Below are the code and all the weights of a small trained network. Each question names an input and a target symbol and asks about switching units off, where a switched-off unit gives its printed mean instead of its output.

import numpy as np


def w(rows, s, z=0):
    codes = np.array(rows[::2]) - 128.0
    scale = np.full(codes.shape[1], s)
    scale[-1] = z or s
    return codes * scale


def norm(h):
    return h / np.sqrt((h * h).mean(-1, keepdims=True) + 1e-5)


def f(y):
    return y / 2 * (1 + np.tanh(0.7978845608 * (y + 0.044715 * y**3)))


def softmax(a):
    e = np.exp(a - a.max(-1, keepdims=True))
    return e / e.sum(-1, keepdims=True)


def log_softmax(a):
    a = a - a.max(-1, keepdims=True)
    return a - np.log(np.exp(a).sum(-1, keepdims=True))


def net(x, mask):
    ids = ['αβγεζηθλμπψω'.index(c) for c in x.split()]
    T = len(ids)
    res = E[ids] + P[:T]
    u = 0
    for l in range(2):
        q, k, v = (norm(res) @ M[l].T for M in (Q, K, V))
        z = softmax(np.where(np.tri(T) > 0, q @ k.T / 3**0.5, -1e9)) @ v
        res = res + np.where(mask[u], z, O[l][:, -1]) @ O[l][:, :-1]
        u += 1
        y = f(norm(res) @ A[l][:, :-1].T + A[l][:, -1])
        res = res + np.where(mask[u : u + 8], y, B[l][:, -1]) @ B[l][:, :-1]
        u += 8
    return log_softmax(norm(res)[-1] @ U[:, :-1].T + U[:, -1])


Q, K, V, O, A, B = {}, {}, {}, {}, {}, {}
E = w([
[81,136,101,64,76,128,150,151,89],'α',
[111,111,146,84,130,163,130,181,115],'β',
[122,111,58,81,119,157,132,148,139],'γ',
[158,146,103,67,155,255,142,121,77],'ε',
[43,57,213,211,115,223,188,26,223],'ζ',
[100,35,77,105,172,168,58,122,140],'η',
[90,43,69,133,104,82,26,101,155],'θ',
[186,127,70,117,116,196,84,72,105],'λ',
[94,138,179,135,69,162,17,172,154],'μ',
[96,183,158,87,184,135,79,159,150],'π',
[201,73,89,188,200,197,61,116,164],'ψ',
[241,92,131,104,120,91,94,96,135],'ω',
],0.0071)
P = w([
[131,143,134,49,123,93,192,227,4],'0',
[136,141,129,102,132,111,157,205,44],'1',
[143,137,120,127,137,133,141,173,75],'2',
[142,147,127,120,124,166,147,144,129],'3',
[134,168,116,122,118,186,148,97,161],'4',
[134,135,106,102,106,192,139,73,200],'5',
[130,130,89,83,98,225,167,26,208],'6',
],0.0041)
Q[0] = w([
[159,84,101,2,109,200,75,127,165],'L0H0',
[100,181,227,141,161,47,240,161,115],'L0H0',
[165,176,123,228,124,61,82,76,157],'L0H0',
],0.0049)
K[0] = w([
[145,154,158,186,125,162,147,18,216],'L0H0',
[170,67,9,91,87,167,110,234,52],'L0H0',
[126,49,178,105,146,129,200,179,2],'L0H0',
],0.0046)
V[0] = w([
[132,41,87,100,88,139,254,92,135],'L0H0',
[95,53,208,183,62,175,120,94,79],'L0H0',
[55,104,187,115,140,129,221,163,135],'L0H0',
],0.0043)
O[0] = w([
[147,75,104,135,76,132,207,206,209,192],'L0H0',
[238,11,170,3,79,216,37,85,92,75],'L0H0',
[142,114,251,31,157,115,213,91,192,3],'L0H0',
],0.0045,0.0021)
A[0] = w([
[64,178,150,131,162,140,121,192,66,73],'L0N0',
[174,115,110,102,139,131,173,79,119,190],'L0N1',
[113,158,106,36,127,125,143,109,70,157],'L0N2',
[69,142,190,120,137,199,170,143,117,76],'L0N3',
[120,164,123,75,183,142,85,144,203,94],'L0N4',
[128,170,96,94,212,144,118,73,128,227],'L0N5',
[64,95,253,165,131,160,159,41,174,2],'L0N6',
[66,141,120,194,107,99,163,138,177,91],'L0N7',
],0.0049,0.0021)
B[0] = w([
[142,118,34,211,110,148,87,72,147,201],'L0N0',
[107,170,187,159,117,138,109,171,207,236],'L0N1',
[94,87,196,171,110,152,2,190,142,255],'L0N2',
[108,158,105,141,112,102,111,168,201,183],'L0N3',
[79,62,125,139,50,165,149,150,105,137],'L0N4',
[32,83,165,207,75,67,134,145,162,222],'L0N5',
[168,241,155,133,101,146,111,24,144,109],'L0N6',
[164,89,139,131,109,198,225,136,75,91],'L0N7',
],0.0043,0.0016)
Q[1] = w([
[127,193,215,55,152,99,207,111,124],'L1H0',
[145,98,214,74,192,94,201,39,68],'L1H0',
[160,157,107,182,188,99,97,147,2],'L1H0',
],0.0066)
K[1] = w([
[98,91,128,108,178,152,149,241,71],'L1H0',
[65,156,152,65,98,111,161,254,36],'L1H0',
[211,157,136,90,123,25,139,203,67],'L1H0',
],0.0062)
V[1] = w([
[32,159,128,109,25,220,154,139,75],'L1H0',
[36,136,56,42,55,2,75,136,97],'L1H0',
[217,245,158,103,11,45,109,164,121],'L1H0',
],0.0048)
O[1] = w([
[116,34,159,127,104,111,197,49,2,39],'L1H0',
[62,153,83,52,103,165,184,25,159,175],'L1H0',
[96,94,108,154,12,111,137,92,199,255],'L1H0',
],0.0059,0.0047)
A[1] = w([
[115,151,85,143,113,174,103,114,109,88],'L1N0',
[131,78,58,123,126,160,91,89,89,4],'L1N1',
[136,84,72,102,99,83,101,137,90,113],'L1N2',
[67,191,126,160,140,112,115,80,110,146],'L1N3',
[135,70,174,123,121,125,116,127,92,121],'L1N4',
[115,120,148,71,91,145,180,99,154,162],'L1N5',
[154,121,126,185,80,116,113,93,206,162],'L1N6',
[141,198,79,155,82,83,96,137,254,59],'L1N7',
],0.008,0.003)
B[1] = w([
[106,148,155,128,144,30,158,111,170,144],'L1N0',
[144,218,180,117,70,84,153,131,138,133],'L1N1',
[173,202,168,172,144,254,161,189,134,138],'L1N2',
[184,54,81,193,151,66,96,120,51,136],'L1N3',
[144,111,135,158,82,134,93,98,189,137],'L1N4',
[207,131,140,170,211,70,61,141,191,149],'L1N5',
[37,95,60,101,88,235,135,177,138,203],'L1N6',
[45,76,41,128,84,164,88,195,212,255],'L1N7',
],0.0056,0.014)
U = w([
[128,136,140,142,133,126,123,129,119,4],'α',
[101,166,196,120,69,133,36,57,113,116],'β',
[192,207,108,223,213,123,32,169,116,93],'γ',
[157,254,149,170,67,127,176,162,106,129],'ε',
[144,53,166,206,96,202,167,161,54,67],'ζ',
[133,211,106,82,175,75,98,67,152,180],'η',
[152,109,218,144,162,23,102,194,197,121],'θ',
[95,64,92,203,149,20,104,96,56,196],'λ',
[166,98,105,156,159,95,239,171,121,119],'μ',
[60,109,51,140,80,153,97,164,170,198],'π',
[106,67,143,69,71,64,206,83,122,113],'ψ',
[75,122,131,30,218,187,139,139,64,83],'ω',
],0.006,0.0025)

Each question gives the input, a string of symbols that net reads in full, and the target symbol t.
The units are the heads (3 rows each of Q, K, V and O) and the neurons (one row each of A and B). Each row of codes is followed by its name. A weight is (code - 128) times the scale printed after its matrix; where a second scale follows, it is the last column's (O, A, B and U).
mask holds one flag per unit, layer by layer, with each layer's heads first. A switched-off unit (its flag False) gives its mean, the last column of its rows in O or B, instead of its output. The means were averaged over made-up inputs and are rounded, as every weight is.
A unit's drop is (log p(t) with every unit on - log p(t) with that unit switched off) / (log p(t) with every unit on - log p(t) with every unit switched off).
The circuit of an input: a set's keep is (log p(t) with only the set's units on - log p(t) with every unit switched off) / (log p(t) with every unit on - log p(t) with every unit switched off). Starting from the 12 units with the biggest drops (on a tie, the unit counted first), units are removed one at a time, each time the one whose removal leaves the highest keep (on an exact tie, the one counted first), for as long as the keep stays at least 0.8.
units of the circuit, in order: the units of the circuit, biggest drop first
top k neurons: the k neurons with the biggest drops, biggest first
top k neurons in layer l: the k neurons of layer l with the biggest drops, biggest first
input ω ω β ω γ γ β, target μ: top neuron in layer 0	L0N7
input μ η β β γ α, target μ: top 2 neurons in layer 1	L1N7; L1N6
input γ ψ α, target γ: units of the circuit, in order	L1H0; L1N7
input ε α θ γ, target η: top 2 neurons	L1N7; L1N6
input β β γ, target μ: units of the circuit, in order	L1H0; L0H0; L1N7; L1N6
input α ψ β, target γ: units of the circuit, in order	L1H0; L1N7
input ω β β α, target θ: top 3 neurons in layer 0	L0N2; L0N3; L0N0
input ψ λ η β β γ, target μ: units of the circuit, in order	L1H0; L1N7; L0H0; L1N6
input ω β ε β, target ζ: units of the circuit, in order	L1H0; L0H0; L1N7
input θ β α, target η: units of the circuit, in order	L1H0; L1N7; L1N6; L1N5
input ε π θ α β, target η: units of the circuit, in order	L1H0; L1N7; L1N6
input ω ψ β β θ, target η: top 3 neurons	L1N7; L1N6; L1N1
input ω β λ γ α, target ε: units of the circuit, in order	L1H0; L1N7; L1N6; L1N2
input β η η α, target ω: units of the circuit, in order	L1H0; L1N7
input ε η η, target ω: units of the circuit, in order	L1H0; L1N7
input ω γ ω ε π η β, target λ: top 2 neurons	L1N3; L0N5
input ω ζ ω ω θ α, target ζ: units of the circuit, in order	L1H0; L1N7; L0N6
input ω θ ω β η γ, target ω: top 2 neurons	L1N7; L0N0
input ω ω ε α μ ψ, target γ: top 2 neurons	L1N7; L1N6
input ω α π β, target λ: top 3 neurons	L0N0; L1N3; L1N7
input λ γ ω β η α β, target ω: top neuron	L1N7
input ω ω ω ω π α λ, target λ: top 3 neurons	L1N3; L0N5; L1N7
input β ε β, target ζ: units of the circuit, in order	L1H0; L1N7
input ω η λ β α β, target θ: top 2 neurons	L1N5; L1N6
input π η η β ε, target ω: top neuron in layer 0	L0N0
input θ ω ε ω ω ω ζ, target ζ: top 2 neurons	L1N7; L0N7
input ω ω ω ω α η α, target ω: top 2 neurons in layer 0	L0N0; L0N2
